Here is a tiny trained network, its code and every weight. The questions are about switching its units off for an input and a class, where a switched-off unit gives its printed mean instead of its output.

import numpy as np


def w(rows, s, z=0):
    codes = np.array(rows[::2]) - 128.0
    scale = np.full(codes.shape[1], s)
    scale[-1] = z or s
    return codes * scale


def f(y):
    return y / 2 * (1 + np.tanh(0.7978845608 * (y + 0.044715 * y**3)))


def log_softmax(a):
    a = a - a.max(-1, keepdims=True)
    return a - np.log(np.exp(a).sum(-1, keepdims=True))


def net(x, mask):
    res = np.array(x, float).reshape(1, 6) / 4 @ E
    y = f(res @ A[0][:, :-1].T + A[0][:, -1])
    res = res + np.where(mask, y, B[0][:, -1]) @ B[0][:, :-1]
    return log_softmax(res[-1] @ U[:, :-1].T + U[:, -1])


A, B = {}, {}
E = w([
[70,83,85,254,144,124,150],'x0',
[145,128,83,160,113,163,39],'x1',
[145,176,157,149,107,18,133],'x2',
[160,103,222,168,163,164,114],'x3',
[168,49,116,127,41,122,167],'x4',
[200,117,79,128,168,125,190],'x5',
],0.01)
A[0] = w([
[216,154,64,94,102,75,172,210],'N1',
[144,140,188,168,70,125,24,213],'N2',
[98,141,136,27,138,183,74,196],'N3',
[150,157,93,47,109,128,139,236],'N4',
[217,46,164,112,135,181,176,100],'N5',
[174,72,144,164,137,182,144,180],'N6',
[117,164,221,125,172,88,163,193],'N7',
[112,117,110,206,136,153,46,251],'N8',
[142,191,132,2,115,154,117,241],'N9',
[53,79,30,221,168,154,150,203],'N10',
],0.0081,0.0024)
B[0] = w([
[178,129,58,96,146,75,166,203],'N1',
[137,69,175,180,139,92,65,185],'N2',
[108,103,151,46,65,179,49,180],'N3',
[164,129,88,58,105,112,107,177],'N4',
[194,67,139,117,158,186,180,186],'N5',
[134,112,132,180,151,176,147,180],'N6',
[92,148,180,89,197,110,149,169],'N7',
[134,136,111,221,162,153,51,196],'N8',
[158,141,130,2,132,137,75,204],'N9',
[42,177,64,173,89,183,144,250],'N10',
],0.0086,0.011)
U = w([
[77,66,85,145,2,80,211,176],'0',
[208,148,56,104,154,39,161,61],'1',
[145,117,146,64,93,166,52,83],'2',
[202,53,163,144,156,195,198,76],'3',
[136,80,191,216,129,97,46,144],'4',
[63,172,57,189,141,208,116,134],'5',
[84,176,255,117,204,72,159,249],'6',
],0.009,0.0013)

Each question gives the input, the list of numbers given to net, and the class t.
The units are the neurons (one row each of A and B). Each row of codes is followed by its name. A weight is (code - 128) times the scale printed after its matrix; where a second scale follows, it is the last column's (A, B and U).
mask holds one flag per neuron, in row order. A switched-off neuron (its flag False) gives its mean, the last column of its row in B, instead of its output. The means were averaged over made-up inputs and are rounded, as every weight is.
A unit's drop is (log p(t) with every unit on - log p(t) with that unit switched off) / (log p(t) with every unit on - log p(t) with every unit switched off).
The circuit of an input: a set's keep is (log p(t) with only the set's units on - log p(t) with every unit switched off) / (log p(t) with every unit on - log p(t) with every unit switched off). Starting from all 10 units, units are removed one at a time, each time the one whose removal leaves the highest keep (on an exact tie, the one counted first), for as long as the keep stays at least 0.8.
circuit, biggest first: the units of the circuit, biggest drop first
k most important neurons: the k neurons with the biggest drops, biggest first
drop of u: that unit's drop, to one decimal
input [-2,2,-2,2,-8,-3], class 2: circuit, biggest first : (N3)
input [4,6,1,-1,7,-5], class 4: 2 most important neurons : (N2; N8)
input [-1,-5,8,-6,5,-7], class 1: circuit, biggest first : (N10; N1)
input [-3,-1,-4,3,-6,6], class 2: circuit, biggest first : (N3; N9)
input [-8,-2,3,3,-7,2], class 2: 3 most important neurons : (N9; N3; N4)
input [2,-4,7,-5,-2,-4], class 6: circuit, biggest first : (N7; N10)
input [-3,0,-2,2,8,-3], class 3: 2 most important neurons : (N5; N10)
input [5,3,5,2,4,6], class 5: 4 most important neurons : (N10; N4; N6; N2)
input [-2,-1,4,1,6,-7], class 4: 2 most important neurons : (N2; N10)
input [6,7,1,-7,6,1], class 5: 2 most important neurons : (N10; N8)
input [0,3,-4,8,2,-6], class 4: drop of N6 : 0.0
input [-2,6,-1,-1,8,0], class 3: drop of N10 : 0.3
input [0,-8,-5,2,-5,3], class 6: drop of N1 : 0.1
input [4,1,5,6,-7,7], class 6: most important neuron : (N7)
